Below is a small trained network, with its code and all its weights. Each question gives an input and a target symbol and asks what happens when units are switched off, that is, made to give their printed mean instead of their output.

import numpy as np


def w(rows, s, z=0):
    codes = np.array(rows[::2]) - 128.0
    scale = np.full(codes.shape[1], s)
    scale[-1] = z or s
    return codes * scale


def norm(h):
    return h / np.sqrt((h * h).mean(-1, keepdims=True) + 1e-5)


def f(y):
    return np.maximum(y, 0)


def softmax(a):
    e = np.exp(a - a.max(-1, keepdims=True))
    return e / e.sum(-1, keepdims=True)


def log_softmax(a):
    a = a - a.max(-1, keepdims=True)
    return a - np.log(np.exp(a).sum(-1, keepdims=True))


def net(x, mask):
    ids = ['βεθξσψ'.index(c) for c in x.split()]
    T = len(ids)
    res = E[ids] + P[:T]
    r = norm(res)
    for j in range(2):
        rows = slice(3 * j, 3 * j + 3)
        q, k, v = (r @ M[0][rows].T for M in (Q, K, V))
        z = softmax(np.where(np.tri(T) > 0, q @ k.T / 3**0.5, -1e9)) @ v
        o = O[0][rows]
        res = res + np.where(mask[j], z, o[:, -1]) @ o[:, :-1]
    y = f(norm(res) @ A[0][:, :-1].T + A[0][:, -1])
    res = res + np.where(mask[2:14], y, B[0][:, -1]) @ B[0][:, :-1]
    return log_softmax(norm(res)[-1] @ U[:, :-1].T + U[:, -1])


Q, K, V, O, A, B = {}, {}, {}, {}, {}, {}
E = w([
[135,150,98,106],'β',
[93,93,78,171],'ε',
[118,113,74,98],'θ',
[80,151,86,90],'ξ',
[244,82,5,186],'σ',
[150,124,148,186],'ψ',
],0.016)
P = w([
[9,247,151,112],'0',
[25,176,169,97],'1',
[1,37,107,2],'2',
[102,130,107,47],'3',
[115,126,128,59],'4',
[99,150,158,30],'5',
[113,124,186,35],'6',
[144,76,159,63],'7',
[168,127,131,175],'8',
[147,147,155,194],'9',
[145,159,171,195],'10',
],0.0068)
Q[0] = w([
[146,230,119,188],'H0',
[206,117,187,187],'H0',
[129,126,65,110],'H0',
[220,148,145,163],'H1',
[151,77,223,116],'H1',
[128,254,229,237],'H1',
],0.0085)
K[0] = w([
[59,45,87,166],'H0',
[87,164,124,100],'H0',
[170,86,169,97],'H0',
[213,196,126,187],'H1',
[158,112,249,97],'H1',
[89,251,68,255],'H1',
],0.0077)
V[0] = w([
[196,213,14,214],'H0',
[43,129,2,77],'H0',
[152,16,39,65],'H0',
[72,84,42,64],'H1',
[168,168,46,211],'H1',
[121,15,183,171],'H1',
],0.01)
O[0] = w([
[178,66,2,74,162],'H0',
[55,78,82,131,254],'H0',
[122,39,220,75,154],'H0',
[58,121,115,80,230],'H1',
[126,108,188,66,134],'H1',
[179,251,110,92,88],'H1',
],0.012,0.008)
A[0] = w([
[97,180,97,157,214],'N0',
[102,150,125,89,46],'N1',
[89,120,73,73,240],'N2',
[106,165,108,67,191],'N3',
[137,157,217,6,108],'N4',
[120,72,203,124,142],'N5',
[99,141,57,54,243],'N6',
[174,88,78,108,7],'N7',
[180,203,30,42,111],'N8',
[99,94,226,76,39],'N9',
[252,79,171,139,195],'N10',
[142,42,147,183,31],'N11',
],0.012,0.0015)
B[0] = w([
[219,183,122,142,162],'N0',
[132,129,109,86,151],'N1',
[152,127,188,133,254],'N2',
[182,190,131,29,174],'N3',
[161,124,13,197,140],'N4',
[170,174,123,180,176],'N5',
[205,218,179,109,248],'N6',
[140,136,79,141,164],'N7',
[151,215,88,248,177],'N8',
[142,157,93,192,168],'N9',
[156,156,238,125,168],'N10',
[168,195,97,169,183],'N11',
],0.012,0.0095)
U = w([
[143,163,7,94,217],'β',
[164,142,113,94,213],'ε',
[165,101,202,93,255],'θ',
[112,143,127,83,37],'ξ',
[202,84,77,68,5],'σ',
[185,191,122,124,117],'ψ',
],0.011,0.0025)

Each question gives the input, a string of symbols that net reads in full, and the target symbol t.
The units are the heads (3 rows each of Q, K, V and O) and the neurons (one row each of A and B). Each row of codes is followed by its name. A weight is (code - 128) times the scale printed after its matrix; where a second scale follows, it is the last column's (O, A, B and U).
mask holds one flag per unit, heads first, then neurons. A switched-off unit (its flag False) gives its mean, the last column of its rows in O or B, instead of its output. The means were averaged over made-up inputs and are rounded, as every weight is.
A unit's drop is (log p(t) with every unit on - log p(t) with that unit switched off) / (log p(t) with every unit on - log p(t) with every unit switched off).
The circuit of an input: a set's keep is (log p(t) with only the set's units on - log p(t) with every unit switched off) / (log p(t) with every unit on - log p(t) with every unit switched off). Starting from the 12 units with the biggest drops (on a tie, the unit counted first), units are removed one at a time, each time the one whose removal leaves the highest keep (on an exact tie, the one counted first), for as long as the keep stays at least 0.8.
units of the circuit, in order: the units of the circuit, biggest drop first
unit that matters most: the unit with the biggest drop
k most important neurons: the k neurons with the biggest drops, biggest first
heads that matter: for each layer, one digit per head in row order, 1 if its drop is at least 0.15 and else 0, layers parted by /
drop of u: that unit's drop, to one decimal
input ψ ψ ψ, target β: unit that matters most : H0
input θ σ σ θ β ξ ψ θ ε, target θ: heads that matter : 11
input ψ ψ β ε β β β ε θ, target θ: units of the circuit, in order : (N8, H0)
input ξ ψ ε β ψ ξ ξ ψ σ ξ ξ, target θ: 3 most important neurons : (N8, N11, N2)
input ξ ε ξ ε ε β σ β, target θ: 2 most important neurons : (N8, N2)
input ξ β θ ξ ψ θ θ ψ ε θ, target θ: heads that matter : 11
input ε ε σ ξ β σ ψ σ β β ε, target σ: units of the circuit, in order : (H0, N8)
input ξ σ θ θ β ψ ξ ξ ξ ξ ξ, target θ: heads that matter : 00
input ψ ψ ξ θ ε β θ θ β θ ε, target θ: 3 most important neurons : (N8, N7, N4)
input σ β ξ ψ, target β: heads that matter : 11
input ξ β θ ε ξ, target ξ: heads that matter : 10
input ξ ψ σ σ β, target σ: heads that matter : 11
input σ ψ ε σ σ β β ξ β β β, target θ: drop of N8 : 0.2
input θ ξ θ ξ, target ξ: drop of H0 : 0.5
input ψ σ ψ ψ, target θ: unit that matters most : H1
input θ θ σ β, target σ: heads that matter : 10
input β ξ σ σ ξ ε, target σ: drop of H0 : 0.6
input ξ ψ ε, target ψ: heads that matter : 10
